Each name stands for a flat space through zero: a line, a plane or more. A row that begins with a name and a colon came from that space; any other row is followed by the name of the space it lies nearest, among the names in its block.
z748z466: [ -6  -9  23  -6  32   7   2  -7   3 -16  -5  20  26   7   7  -5 -16  16
  18 -13  13 -34 -26   1   5  27  -3  11  -3 -19  13]
z74z453: [ 11   7  13  -8  46  11  13  -8  10  10  -1   8  38 -15  11  -7  10   8
   4  19 -10 -24   0   4  -2 -14   8 -11  -6  -4   0]
z748z466: [  3 -10   4  10  -7  13  10  16   3  13 -36   8  25  28   9 -38   9 -10
  -5  24  -3  10   0  21  20   5   4  11  12  -5   2]
z432z547: [ 14 -16  10 -15  18   5   1   9  14 -13 -11  -4   7  19  -3   6  -4  -1
  -6  -7  -3  14  -9   0   5   7  -9  -2  15 -16   4]
z89z66: [ -5  20 -11  46 -48  28  11   5 -14   5  -9 -14  10 -12  35 -16  16  11
   6  33   6  -8  27  30  20 -15  32   2 -22  34  -9]
z748z466: [ -8   2   8  13  -7   7   7  -6  -9  -5  -6  12   9   3  10 -13  -2  11
   7  -7   9 -22  -4   2   6  16  12  11 -11   3   7]
z872z798: [ -4  21 -11 -25  20 -34  -2 -32  -2  26  39   5 -13 -51 -21  19  12  -8
   1   8 -18 -25  11 -34 -47 -29  -9 -24 -13  13  -3]
z432z547: [  2   3 -19 -21 -26 -24 -18 -11   5 -18  37 -32 -48 -32 -17  56  -5  -6
   3  -3  -5  14   9 -25 -36 -17 -23 -25  -1  16  -2]
z89z66: [ 22  -7   5 -13  60  13  -4  28  18  11 -10  -3  18  25  -7  -3  -1  -8
 -20  -9 -11  43  -4  16  27 -15  -3  -3  25 -31 -15]
z748z466: [ 23 -46  29 -16 -29  19  37   6  27 -21 -79   3  55  49  23 -46  17 -11
   3  59 -12 -14 -11  12  -2  32 -11   3  22  -1  36]
z872z798: [-26  -9   2  -1 -29 -31   1 -18 -21  12  -7  36 -18  15 -23 -31  -7 -10
   2 -24   9 -24 -15 -25 -16  36  -8  25  -2  -4  18]
z432z547: [-10   0  -5  -2 -15 -10  -3  -6  -3   4   2   3  -5  -6  -4  -3  -1  -6
   7  11   1  -9  -2  -4 -11   2  -8   1  -2   6   3]
z74z453: [-30  -3 -12  -8  -7 -36 -36  -2 -19  -9  36  12 -59   5 -38  26 -35  -5
   4 -66  22  13 -24 -25  -7  26 -24  19   5 -20  -2]
z89z66: [-22  13 -18  -3  36 -17 -37  11  -7  16  39   4 -23 -14 -22  21 -24  -7
   9 -24  10  18 -15   4   7 -12 -18   5   6 -20 -22]
z74z453: [ 10 -13   4 -20  -3 -10   7  -5  10  -2 -10  -1   0   6  -9  -1   6 -10
  -6   8 -11   3  -1 -13 -17   2 -12  -7  10  -2  10]
z748z466: [-10   0  -5  17 -41   9   1   0  -4 -11  -8 -11   3  -6  19  -2   0   4
  17  28   9 -13   4  14   1   4   1   2  -9  19   4]
z432z547: [  8 -15   7 -10 -17 -17  24  -7  -4  23 -34  26   1  33 -20 -47  19 -20
 -28  -6 -16   6   6 -20 -10  16   4  11  12  -2  15]
z748z466: [ 15 -10   6 -37  -5 -18   1 -25  16 -36  22 -22 -22 -26 -10  52  -2   6
   6  -6  -8 -15  -2 -37 -46   1 -21 -28  -3   9  17]
z74z453: [ 23  18   1 -20  59   0   8 -10  15  22  21  -6  20 -34  -2  15  19   0
 -11  16 -25  -2  16  -8 -15 -43   6 -30  -3   1 -13]
z74z453: [ -4   7  -7   9 -44  -5  11 -17  -7   3  -1  -5  -5 -19   9  -5  15  -1
   5  26  -4 -21  17  -7 -20  -6   6  -7 -15  29   7]
z89z66: [  3 -15  17 -22  37  -4  -6   0  10 -18   2   9   5  13 -10  12 -17   6
   4 -27   5  -4 -25 -10  -1  20 -15   3  10 -27   9]
z872z798: [-20 -13 -21  -3 -12 -15 -27  27   2  19  -9   0  -9  21 -16 -15 -13 -31
   8  23   4  35 -14  20  11  -2 -33  13  27 -15 -10]
z432z547: [-21  12  -9   9   3   5 -12  -3   2   6  13  -5  24 -35  21   4  -5   3
  37  51   7 -32  -6  22  -5 -16 -10  -7 -13  11  -6]
z872z798: [ 19 -12   9   3   8  20  15  18  11   3 -34  -1  24  31   9 -24  11  -5
 -15  12  -8  21   4  17  22   0   8   3  14  -8   0]
z432z547: [ 34  -7   7 -15  17   5   5   8  10 -22   5 -19 -26  19 -14  31   3   6
 -35 -51 -10  44  11 -17   6  -3  10 -11  12 -10  -3]
z432z547: [-29 -27   5  -4 -35 -24  -6  -2 -12   1 -27  33  -8  37 -18 -38 -17 -16
  12 -10  16 -14 -30  -9  -4  50 -23  33  13 -15  22]
z748z466: [-13  -5 -14   2  -4   9 -24  22  12  -5   1 -21  12  -7  13  12 -14  -9
  28  47   8  11 -11  33  11 -13 -25  -4  11  -3 -11]
z432z547: [ 13   3  16  10  49  35   7  16  12  -3 -13   0  45   8  25  -8  -1  16
   3   9   2  -2  -5  31  33  -7  16   0   1 -15  -9]
z89z66: [ 14  -7  15  12 -26  16  21  -5  -3 -23 -20  -3   1  17  14  -5   7  15
 -10 -16   3  -7   8  -4   6  20  21   5  -8  10  13]
z89z66: [ 32 -15   6 -27  29  -3  14  11  20  15 -24  -2  11  26 -16 -13  18 -20
 -33   4 -27  38   8  -7  -1 -14  -5 -11  27 -15   0]
z74z453: [  4 -26   9 -19  -3  -9  -1   7   9 -12 -20   5  -3  31 -14  -5  -8 -11
  -4  -9   0  14 -17  -8  -2  23 -19   8  20 -18  13]
z872z798: [ 32  18  12  -6  47  13  25 -13   7  11   8  -1  20 -19   7   5  24  14
 -24  -9 -21  -6  23 -11  -4 -27  30 -22 -12   6  -6]
z748z466: [ 12 -22  43 -16  24   6  33 -23   5 -23 -30  34  33  25   4 -24   0  20
  -2 -27   2 -47 -21 -24  -8  47  10  12  -4 -16  34]
z872z798: [ -8  22 -10  -6  24 -17 -11 -16  -8  14  40   3 -18 -36 -13  22  -2   4
   1 -17  -3 -10   5 -17 -17 -19   1 -11 -13   4 -11]
z872z798: [-24  10 -24   0  -1 -15 -37   9  -4   4  36 -13 -27 -23 -11  30 -21  -8
  20   3  11  14  -9   8  -3 -15 -24  -2   2  -3 -18]
z89z66: [-11 -11  11 -25  59 -11 -26   3   7 -16  23  13  -2   4 -19  26 -34   6
  16 -39  15  -4 -38  -8   2  19 -26   7  12 -40   0]
z74z453: [ 12  -5  -7   0 -33   1   9   3   5  -1 -14 -16  -7   4   3  -2  15 -10
 -11  20 -11  16  17   0  -7  -9   1  -9   5  16   2]
z872z798: [ -2   1  -2  -5 -12  -3  -2  -9   3 -11   9 -10  -4 -18   5  17  -1   3
  12  13   1 -13   1  -5 -15  -3  -7 -10  -6  10   4]
z74z453: [-33  20 -21  11  -8 -26 -35  -6 -27   2  53   5 -57 -21 -25  31 -27   5
   7 -57  22   5  -8 -16  -3   5  -5  13 -12  -3 -15]
z89z66: [ 25  -6  15  15  -6  24  17  11  -4 -24 -17  -6 -11  36   6   1   3  17
 -31 -52   4  27  10  -1  29  18  31  10   1  -5   2]
[ 26  -4  10 -32  22 -20  15 -18   7   0   8   4 -19   2 -27  14  13  -4
 -32 -38 -21  10   9 -42 -27  -2   2 -15   6  -5   9] => z748z466
[  2 -17   3   5 -28  14   1  13   8 -22 -24 -13   9  19  15  -3  -4   0
  10  21   7   5  -6  17  10  14  -8   4   8   2   8] => z872z798
[  0   6   1 -13  27 -10 -10  -7   1  -3  25   1 -12 -14 -12  23  -9   5
   0 -24   1  -2  -6 -14  -9  -4  -6  -6  -2  -9  -4] => z748z466
[-16 -12   4 -35  15 -27  -7 -20  13   4   6  13  18 -23 -10   2  -7 -12
  31  39  -4 -41 -23 -15 -40   4 -38 -10   4  -6  16] => z89z66
[ 15 -14 -10 -18  10   1  -1  24  24  23 -27 -14  23  15  -3 -18  15 -32
  -8  58 -22  37   6  21   2 -28 -22 -13  30  -6  -8] => z872z798
[-10   2  -3  -1  10  -8 -14   2  -6  -2  16   5 -16   1 -12  10 -14   1
   2 -27   9   6 -10  -4   4   7  -6   8   2 -11  -5] => z74z453
[ 21   4   8   5  12   9  25   0  -2  20 -20  11  13  17   0 -29  23  -1
 -30 -10 -16  11  18  -3  10  -7  26   1   1   1  -1] => z432z547
[-25  -6 -10  -2 -18 -25 -14  -1 -12  15   1  19 -18  10 -21 -17 -11 -17
   6  -7   8   0 -14  -8  -7  16 -18  18   7  -8   3] => z872z798
[  5  22  -1  19  29  28  -4   7   2  -4  19 -15  17 -23  24  19  -1  21
   8   5   6  -4   8  24  21 -23  20  -9 -15   4 -18] => z432z547
[ 19 -14  -1 -34  -6 -34   9 -11   4   9  -3   5 -35  17 -40   1  13 -23
 -37 -32 -23  29   9 -43 -30   3 -11  -8  19  -5  10] => z89z66
[ -6   8   9   9  19   2   4  -7 -12   5   5  21   4   3  -1 -11  -5  12
  -2 -30   8 -16  -6  -5   9  13  15  12 -10  -8   1] => z748z466
[-27  -2  -8  10 -17 -14 -20   4 -16   1   8  13 -23  10 -13  -5 -20  -4
  10 -23  18   2 -16   0   7  21 -11  22   2  -9  -1] => z872z798
[ 18 -12  -7 -21 -28  -9   5  -1  16 -10  -7 -26 -12  -3  -5  18  13 -15
  -7  27 -17  18  13 -11 -24 -13 -16 -21  11  14   6] => z748z466
[-17 -14 -10 -24 -20 -23 -24  -5  10 -19  16 -15 -18 -17 -10  32 -18 -11
  29  23   6  -7 -19  -9 -29   5 -42  -9   8   1   8] => z432z547
[-27  20 -33  29 -16   7 -34  25  -9  15  23 -21 -11 -21  11  12 -13  -7
  22  31  14  22   5  39  23 -29  -8   2  -3   9 -30] => z748z466
[  8  23  -6  10   1   2  29 -16  -3  50 -12  11  34 -26  12 -42  41 -10
 -11  55 -27 -22  33   4 -13 -38  24 -15 -15  28  -5] => z432z547
[ -6  15  -6   9 -13  -6  -2 -12 -13  -2  23  -2 -22 -19  -2  15  -1   9
  -1 -20   4  -9   9 -12  -8  -3  10  -2 -16  13  -3] => z748z466
[  1  18 -12  12   5  -7  -1   3 -14  27  13   6 -21  -1 -14  -8   9  -6
 -24 -26  -6  23  18  -5   8 -16  17   3  -3   2 -16] => z748z466
[ 46  38  13 -21  86   3  37 -32   9  35  29   5  25 -49  -4  10  43  14
 -40 -12 -43 -16  41 -32 -25 -56  42 -42 -21  11 -12] => z872z798
[-33 -13 -23  -1 -33 -21 -36  18  -3   4   3  -4 -23   9 -14   1 -24 -25
  24  20  15  19 -21  14   1   8 -40  14  18  -8  -5] => z872z798
[  6  37 -17  20  -2   9  -1  -9 -10   7  40 -24 -20 -46  11  33  13  15
  -7  -5  -5   3  34   0  -3 -41  28 -21 -26  29 -22] => z432z547
[-26  37 -29  23  27  -7 -37  11 -21  28  56  -1 -32 -31 -12  23 -17   3
   3 -31  13  21   5  13  20 -30   7   5 -11  -4 -38] => z748z466
[ -7   8  -2  43 -41  18  21   8 -22  25 -35  18  13  26  17 -58  18  -1
 -14   8   3   1  18  21  30   8  35  25  -9  16  -2] => z748z466
[ -2  -4  -8 -18  -6 -24 -11  -5  -1  -1  15  -2 -31  -2 -24  17  -6 -11
  -7 -20  -3  14  -3 -22 -18   1 -16  -3   8  -4   1] => z74z453

Rows lie near named flat spaces through zero. A row that begins with a name and a colon came from that space; any other row is followed by the name of its block's space that it lies nearest.
z954-z200: [ -1   3 -33 -24  19  -7  51  40 -32  -7  -8 -11   5 -13  -5 -20 -15  -7
  -8  -4 -13  14  -5   0 -17   8   1  -7  11   5  30]
z906-z461: [ 51 -19  46  10 -44  14 -18   6 -10   9  13  11  17 -30  45  11  45  -3
 -12  16  32 -24  48  -8  -7   1  31 -48  -8 -43 -27]
z906-z461: [-51  -9 -12 -15  24  25  24  14 -16  -5  26 -10 -28   1 -12  -3 -24   5
   6  11   9  28 -17   1   0 -15   4  19   4   3   3]
z427-z925: [-37  -8  14  -2   3  24 -10 -14   4   0  19  12  -9  -8   6  13 -11  11
   7   0  16  15  20  -2  12 -22 -11  -1  -1  -9  -9]
z303-z749: [  1   4  -9   1  23   1  28   0 -13 -22 -12  11   0 -24  -5   0 -13  -1
  -7 -20  -7  16  -3 -21   3   7  -6   8  -6   9  20]
z418-z803: [ 13 -21  19  -3  16  16   7   9  14 -56  -8  -7  -2   7 -17  24 -15 -21
  -3  19   2   4   6 -16   0  10  25  27 -17  -8 -13]
z954-z200: [-27  -6 -25   8   9   5 -22   2 -14  61  43 -16 -14  10  22  -4  21   8
 -14  30   2 -19 -26  14   5 -10  21 -14  18 -20 -23]
z418-z803: [ 27  -9  30 -11 -31 -19  -1   3 -16  24  -5  19 -10   4 -22 -13 -12  -4
   6   7   7  -8   5  13  -7  21   2  10  -1  10   3]
z427-z925: [ 10   7  -5   7  10  28  17  19  11  -2  -4 -20  -4   1  -6 -13  17  16
  -1   5   9   0  -8   5 -16  -7  20  -6  12  10   1]
z303-z749: [ 14  -3  17  -8   1  -1 -16 -21  12 -33  16 -16  -1  12  19  35  22   4
  -1   3   5  10 -18 -17  -7  13  -2   7 -27 -10  -9]
z906-z461: [ -2   2  19  21   5  42   6  -8 -11  65   7  48   5 -63  25 -24  15  24
 -10 -25  33   5  44   5  15 -21   0 -46  20  -5  16]
z418-z803: [ 26 -11  -7   2   3 -22   3   2  -6 -46 -18  -3  26  -8  11  32  -3 -14
 -20   6 -23 -19  23 -34   1  13   5  -5  -9 -24 -12]
z418-z803: [ 14  -3  11 -19 -28 -22  -5  12   2 -11 -16  10  22   4   9 -10  -7 -34
  14  -6   1   2  27  21   0   6 -12 -11  -9  -8  12]
z427-z925: [-12   1  -5 -11  29  62  34  36  21 -25   9 -43  -9   9  -8  -3  15  29
   4  18  21  22  -7   9 -29 -22  26  -5  15   7   1]
z954-z200: [ -8  -4  20 -18 -16  -2 -21 -17   6   6  22  -7  -7  21   4  24   5  24
   7  10   8   5  -1   5  -9   1 -16   1  -6  -4 -11]
z303-z749: [  5   3  -4   8   3   3  20  15 -11  16 -16  20   0 -22 -10 -33 -11 -17
   1 -13   4   3   7   9   7   0   7  -2   8  11  18]
z427-z925: [ -8  -4  10   8  -5  20   1   1  23 -63 -12 -18   2   9 -11  26  -7  11
   7   9   1  -2  23 -23  -5 -20   5   9  -5  -6 -27]
z954-z200: [ 31   7  27 -32 -36  -5  21  16  -3 -34 -11  -5  14  -4  11  -4  11   0
  18 -18  16  23  21   7 -27   8 -17 -18 -17   2  23]
z954-z200: [ -8   4   1 -22 -29  -1  -7  11   1  21  10 -15  14  14  15   3  11  29
   7  10   5  -6  28  20 -21 -16 -18 -35  18 -10  -5]
z303-z749: [-12  -6  -3 -30 -13   4  28  28 -39  10  33 -22 -21   2   6  -8   5  15
   2  17  14  16 -16   4 -27   1   8  -7   3  -7   3]
z303-z749: [ 18   1 -12  16  49  21  20   6  14 -27 -12 -11  -6  -6 -13  -1   5 -12
 -13  -2  -5   8 -34 -14   2  15  29  24  -7  13  10]
z303-z749: [-15  10 -26  36   1 -21  -5 -16 -11  -3 -16  17  -2 -18  -2 -12 -11 -17
  -4 -19 -20 -16  -6 -22  27  -9  -3   9   0   3  -9]
z232-z130: [-36   8 -22  18 -12  11 -27  -5   0  36  37 -28 -11  13  30  -1  34  23
   0  18   7 -17 -17   7   0 -32   9 -24  15 -18 -34]
z418-z803: [-59  -8  -7 -22  -5  26  -5  12  15 -47  19 -22  16   7  31  25  -7  -1
  16   8  11  21  42   3   1 -45 -18 -24  -2 -33 -15]
z906-z461: [-11  16 -18  -4 -14 -33   3 -12 -23  19  -2  13   1  -8   6 -13  -6   4
   4 -25 -13   3  -7  -2   4   2 -32  -6   1   9  17]
z427-z925: [ 16  -3 -15  11  15  36  52  59  -4 -38 -22 -25  -2 -15 -16 -33   3 -19
  -3  12   9   0   3  -2 -16 -11  51  -1  12   3   2]
z232-z130: [ 13 -11   9  17  12  -2 -15 -12  13   9 -10   5 -12  18 -36  11 -16   4
 -10  22 -12 -24 -11  -5   7  14  18  31   7  11 -19]
z427-z925: [ 14   3 -20   2   6   4  20  28 -14   8   1 -15   8 -11  16 -17  19  -7
 -11   5   0  -7  -5   3 -10   0  22 -21  10  -9   5]
z906-z461: [ 27   1  -9  19   9  38   8  35  16  -7   0 -26  19 -16  38 -19  49 -22
  -9  10  20  -9   6  11  -7 -14  48 -38   5 -23  -6]
z232-z130: [  1  -3   8  14 -27  18  37  30 -24 -22 -21  10  -5 -33 -15 -23 -14   7
   4  -3  12  -7  43 -18  -7 -23  16 -13  14  -1 -10]
z303-z749: [-26   3 -35 -16 -12 -23   0   9 -18 -35  35 -71 -23  53   1  32  14  29
  -2  38 -22 -11 -53 -23 -31  -4   5  16  -2 -11 -40]
z418-z803: [ -3  21   6 -37 -16   6   1  13  23  19   6 -14   8  22  15 -31  20  -5
  33 -20  22  37 -13  57 -19  -2 -26 -17  -4  19  41]
z232-z130: [-50  17 -16   0  -3  -1 -22 -28   0  30  34  -9 -19  13  16   2  11  29
  12 -11   3  13 -29   7   5 -21 -29  -2   2   6  -4]
z232-z130: [ 29  29 -17 -25  47 -11  32 -21  -2  16 -11   7  12 -15   1   7  11  43
 -16 -46 -17  34 -35  -9 -20  37 -44  -4  -2  37  65]
z303-z749: [ 14  14   9  21 -13 -18 -25 -29  23 -14 -24  22  16  -7   9  -2   6 -21
  10 -31  -5  -3   7  -3  21   2 -19   2 -17   6   5]
z906-z461: [  8  -7  26 -13   1  -6 -15 -19  10 -15  13  -1 -16  20  -8  17  -1  -9
   9   4   8  17 -29   2   0  22  -2  31 -27   8   2]
z954-z200: [ 19  16  -9  22 -22  -2 -21   5  30 -26  -7 -41   5  29  14  -7  42 -11
  11   7  -1 -19 -24   6 -10 -10  20  -5  -7  -3 -25]
z303-z749: [ 18 -24  31  17  -1  -2 -22 -23  -6   0   1  39   8 -29  13  25  -6 -18
 -17   4   6 -16  34 -23  25  10  11  -2 -14 -26 -17]
z906-z461: [ 53  13  -8  32  22 -13 -10  -8  42  20 -58  12  18  16 -47 -15  -7  -1
 -12  -5 -30 -38  -7  12   6  25  10  20  21  37   9]
z232-z130: [ 29  -9  17  -7 -12  12  50  18 -53 -20   8  -2 -15 -39  -2  14   7  44
 -21   6  11   1  16 -49 -31   9  17 -14   2  -9  -6]
z232-z130: [ -7  10 -17  23 -28 -19   7  11 -16  -7 -14  -7 -15   4 -18 -30  -6 -13
  11  -2  -9 -18 -13  -6   3 -12  10  12   5  10 -17]
z954-z200: [ 16   8 -12   6 -16 -20   1   8   8  -7 -32  -5  18  12 -17  -4  -7   8
  -1   0 -21 -26  20   0  -7  -2  -7  -7  16   7  -6]
z303-z749: [  4   5   5 -16 -30 -28  -5  -5   1 -18 -17   4  17  11  -3  10 -13   6
  10 -10 -13  -4  27  -1  -7   0 -33  -7  -2   1   2]
z906-z461: [-20 -13  19  -8 -45   4 -10   8 -32  22  38   2  -9 -13  34  -2  14   2
   7  15  27  -2  26   3  -3 -21   5 -31  -1 -34 -24]
z427-z925: [-16 -20 -11 -20   3 -29   3  11 -25 -13   6   7   5   3   2  10 -31 -36
  -5  13 -16   1   7  -4  11  11  -3  11  -8 -20   0]
z954-z200: [  7   4   6  13 -17  -6 -28 -15  11   1  18 -22 -16  26   6   6  28   1
   6  13   4 -11 -35   0  -3   3  13  12 -12  -1 -25]
z954-z200: [ -7   2 -17   9  -2 -10 -26  -7  27   2 -14 -16  17  31 -11  19  -5  18
  -5  18 -24 -32  14   3   0 -12  -8  -4  21  -3 -25]
z418-z803: [  9  -3  -4  53  11   7  -4 -12  -6   4  -6   9 -24 -17 -18  -9   5  -5
 -15   6  -4 -28 -23 -30  20   0  39  24   1   5 -29]
z232-z130: [ 44  -8 -10 -20  17  -9   5  29  10  -4 -11 -16  34   9  20   3  18 -31
 -16  15 -10  -8   2  18 -12  26  19 -19  -1 -17  16]
z906-z461: [-25  -7  17 -11  10   5   6 -21 -15  15  13  27 -22 -11 -19   8 -30  20
   2  -8   7  21   0  -7   8   4 -20  20  -3  13  11]
z427-z925: [-18 -14 -13 -13  -5 -41 -32 -18 -14  15  18   1   7  22  10  33 -15  -4
 -12  21 -26 -20   1  -6  11   9 -18   3  -1 -23 -20]
z418-z803: [-28   1 -15  -4  47  39  12  -6  15 -19  22 -30 -11   7   1  32   8  43
 -12  10   1  18 -21 -19 -11 -12   2   6   6   2  -5]
z418-z803: [  9  -9   0 -11   4  -2   2   8   9 -46 -10 -12  21   4   9  27  -3 -10
  -5   7  -9  -1  23 -13  -5   1   0  -5  -8 -18  -6]
z232-z130: [ -1  -9  12  45 -13 -11 -60 -40  14  -3  25  -6 -22  18  16  20  27 -26
  -2  20   3 -29 -38 -18  29   0  30  26 -26 -20 -54]
z954-z200: [ -6  -7  40 -26 -18  -6 -13 -31   7  -7   1  22  -3  10 -20  34 -27  36
  11  -5   4  14  28  -6  -5   6 -42  12  -8  10   2]
z427-z925: [-20  13  -2  -4   7  34  10   2   2  20  25 -16 -13  -6  15  -9  25  35
   6  -7  22  21 -14   9 -14 -19  -3 -18   8   7   8]
z427-z925: [ -9  12   3 -21 -25 -36   4 -18 -21 -36   5   4  -1  -4  17   9  -5 -10
  17 -31  -5  27 -10 -16  -1   8 -40   6 -31   1  17]
z303-z749: [ 38 -35  40  -7  26  25   9   2 -13 -18  20  13  -6 -25  10  33   7 -12
 -27  24  20   7   6 -26  -1  30  40   8 -22 -26  -6]
z906-z461: [-35  -1  13 -11 -34  -1 -14  -8 -27  36  41  10 -18  -9  30 -13  10   0
  17  -4  27  16  -1  15   5 -17 -13 -17  -7 -14  -3]
z427-z925: [ 32   3  -2 -32  16 -28  15  11  -6  17 -10   6   6  12 -11 -18  -7 -28
   1 -10  -9  19 -32  28  -9  44  -8  16 -11  21  47]
z232-z130: [-13  19 -39   3   5 -34  15  -1 -17  40 -12 -16 -31  37 -63 -21 -28  41
  -1   7 -37 -20 -53   3 -15  12 -13  38  31  49   2]
z232-z130: [-48  -5  -6  -2 -13  -6 -40 -13  13  22  28 -12 -15  37   2   3  -7  -9
  17  21   1  -4 -15  24  14 -19  -7  12   1  -8 -25]
z418-z803: [ 24   9  17  25 -31   2 -12   0   8  30 -11   5 -14   5 -17 -33  16  -1
  12   0  13 -19  -9  17  -1  -1  19   4   7  18 -11]
z954-z200: [-17   9  -4  -2  10  20  -1  -2  32 -47  -3 -27   2  18   2  13   7   4
  14  -5   3  18  -8  -1  -5 -16  -6   8  -9   5  -3]
z906-z461: [ -9  25 -23   8   3   6   0   7   1  29  16 -10   0 -11  41 -43  42 -26
  13 -27  16  21 -39  28   5  -9   3 -22  -7   4  26]
z418-z803: [-44  -2  -7  -7  31  21   1   3  17   4   4  14  -5  -1  -4 -20 -25 -35
  17 -12  10  33  -7  29  24 -13  -6  17  -4   9  24]
[ -2   6  35  20 -38  17 -11 -16   6  30 -17  46   6 -34  -1 -20  -5  19
  14 -25  24  -6  60   8  13 -26 -19 -27  13   6   0] => z954-z200
[-11 -12  -2  -8  -9 -27 -24 -16   1 -28   4  -3  14  15  11  41 -12  -5
  -6  13 -20 -13  18 -19   8   1 -17   2 -10 -25 -23] => z427-z925
[-17  -7  14 -12 -17 -13   0  -1 -26  34  12  29 -18  -7  -9 -24 -23 -19
  13  -5  11  13  -2  19  11   6  -9  11  -4   7  14] => z418-z803
[ 15  -9   3   7  29  10   8   0   9 -27  -7  -4  -5   1 -16  15  -6  -6
 -12   9  -5   0 -14 -17   2  14  20  23  -8   3  -3] => z418-z803
[-45   1  11   3  10  28 -19 -26  26  21   4  24   0  -3  -7   8 -21  26
  11 -11  10  13  30  12  18 -29 -30  -3  13   8   1] => z906-z461
[ 23  11 -14   4 -13 -35   8  -1 -24 -18   0 -13  -6   0  11  -7  18 -18
  -2 -11 -12  -2 -39 -18  -6  21   4   9 -20   2   3] => z232-z130
[-64  -9 -23  -9   3  20   4  18   5 -21   7 -22   0  18 -11  15 -31  18
   7  25  -8  -3  32   0   0 -43  -8  -4  24 -14 -27] => z906-z461
[ -2  11  49   1 -43  20 -19 -26  26 -18  -2  12  -5  -1   2   5  10  26
  31 -23  31  18  29   4  -4 -21 -27  -6 -14  11  -5] => z954-z200
[  6   3 -22 -24  17   7  16  27   3  24  -1 -18  21   7   8  -6   8  14
 -10   9  -6   0   9  23 -20   1  -2 -28  24  -2  19] => z232-z130
[ 16  11 -45   2 -11 -37  17  30 -35  21   7 -42 -14  25  -7 -25  19  -2
 -11  22 -24 -27 -56   1 -23  16  25   4  13   5 -10] => z954-z200
[  7   5   8 -13  18 -17  -4 -28   6  -6  -2  14  -3   5  -8  14 -10  -1
   1 -20  -8  21 -25  -4   5  26 -25  24 -20  18  25] => z232-z130
[-43  -1   0  13 -23  32 -10  10  13 -50  20 -30  -5   2  30   6  19  -8
  20   9  22   7  16  -8   3 -49  13 -15 -10 -28 -37] => z418-z803
[ -1  13 -28  -8   5   5  14  27   4 -33  14 -55  -5  24  19  -9  34 -12
   8   8   1  12 -46   6 -22  -3  20  -1 -10  -3  -1] => z954-z200
[ 25  -9  -1 -12  27  19  18  28   9  -2 -10  -2  18  -8   5  -8   4 -22
 -10   7   5   7  10  16  -6  12  22 -11   4  -6  21] => z427-z925
[  0   6  -3   7  10   0 -18 -10  35  -5 -17  -4   7  24 -17   4  -6  -1
   6   0 -10  -7  -4  12   6  -1  -6  13   4  14  -2] => z906-z461
[ 20  26 -31  30  34  -2 -12 -26  15  43   1 -15  -2   5   4   1  39  41
 -23 -10 -19 -20 -51  -9  -4  12   3  -4  16  21   3] => z232-z130
[  5 -15 -19 -17  26  -4 -11  14  20  -3 -11  -7  44  11  16  28  -8 -12
 -21  21 -22 -17  38  10   3   2  -2 -24  15 -28   0] => z954-z200
[-12 -12 -28 -19   9   5  16  32  -9 -53  13 -44  20   8  30  32   9  -3
 -14  27 -12  -4  16 -20 -17 -13  13 -22   1 -40 -20] => z427-z925
[ -5   4  10  -9  15  19 -28 -22  42  -7  13 -21   6  29  10  33  20  26
   3   7   5   8  -9   9  -7  -3 -12  -1  -5   0  -7] => z303-z749
[ -5   2  -2 -24  20 -22 -11 -35 -15  22  38 -11 -23  23   0  35   6  39
 -12   5 -11  14 -57 -14 -12  31 -23  23 -13  11   7] => z232-z130
[ 19  12   4   1  -6 -17 -23 -21  30 -26 -17  -4  25  12  15  18  15  -6
   5 -17 -10  -2   4  -2   2   7 -21  -5 -15   0   4] => z906-z461
[ 43   0  21   0 -23 -16   0  -3 -12  32  -7   7 -10   7 -24  -5   5  26
  -7   9  -1 -20  -7   0 -18  25   6   5   8  16  -3] => z418-z803
[ 25 -23 -16  -9   0  -8  69  51 -81 -20   4  -5  -8 -44  -3   0 -12   6
 -36  23  -9 -14  16 -50 -24  16  38 -13  11 -25  -6] => z906-z461
[  5  -5  13  -8 -30  -9  -2   0 -26  -3  19   4   5 -19  35   9  18   0
  -1  -3  13   1  20 -12  -5  -3  -5 -27 -11 -26  -7] => z906-z461
[ 17  -8  -4 -37  29  -4   8   6  -2  18  13 -12  10  16   1  23   1  20
 -18  15  -9   8 -12  10 -21  29  -8  -4   5  -1  21] => z232-z130
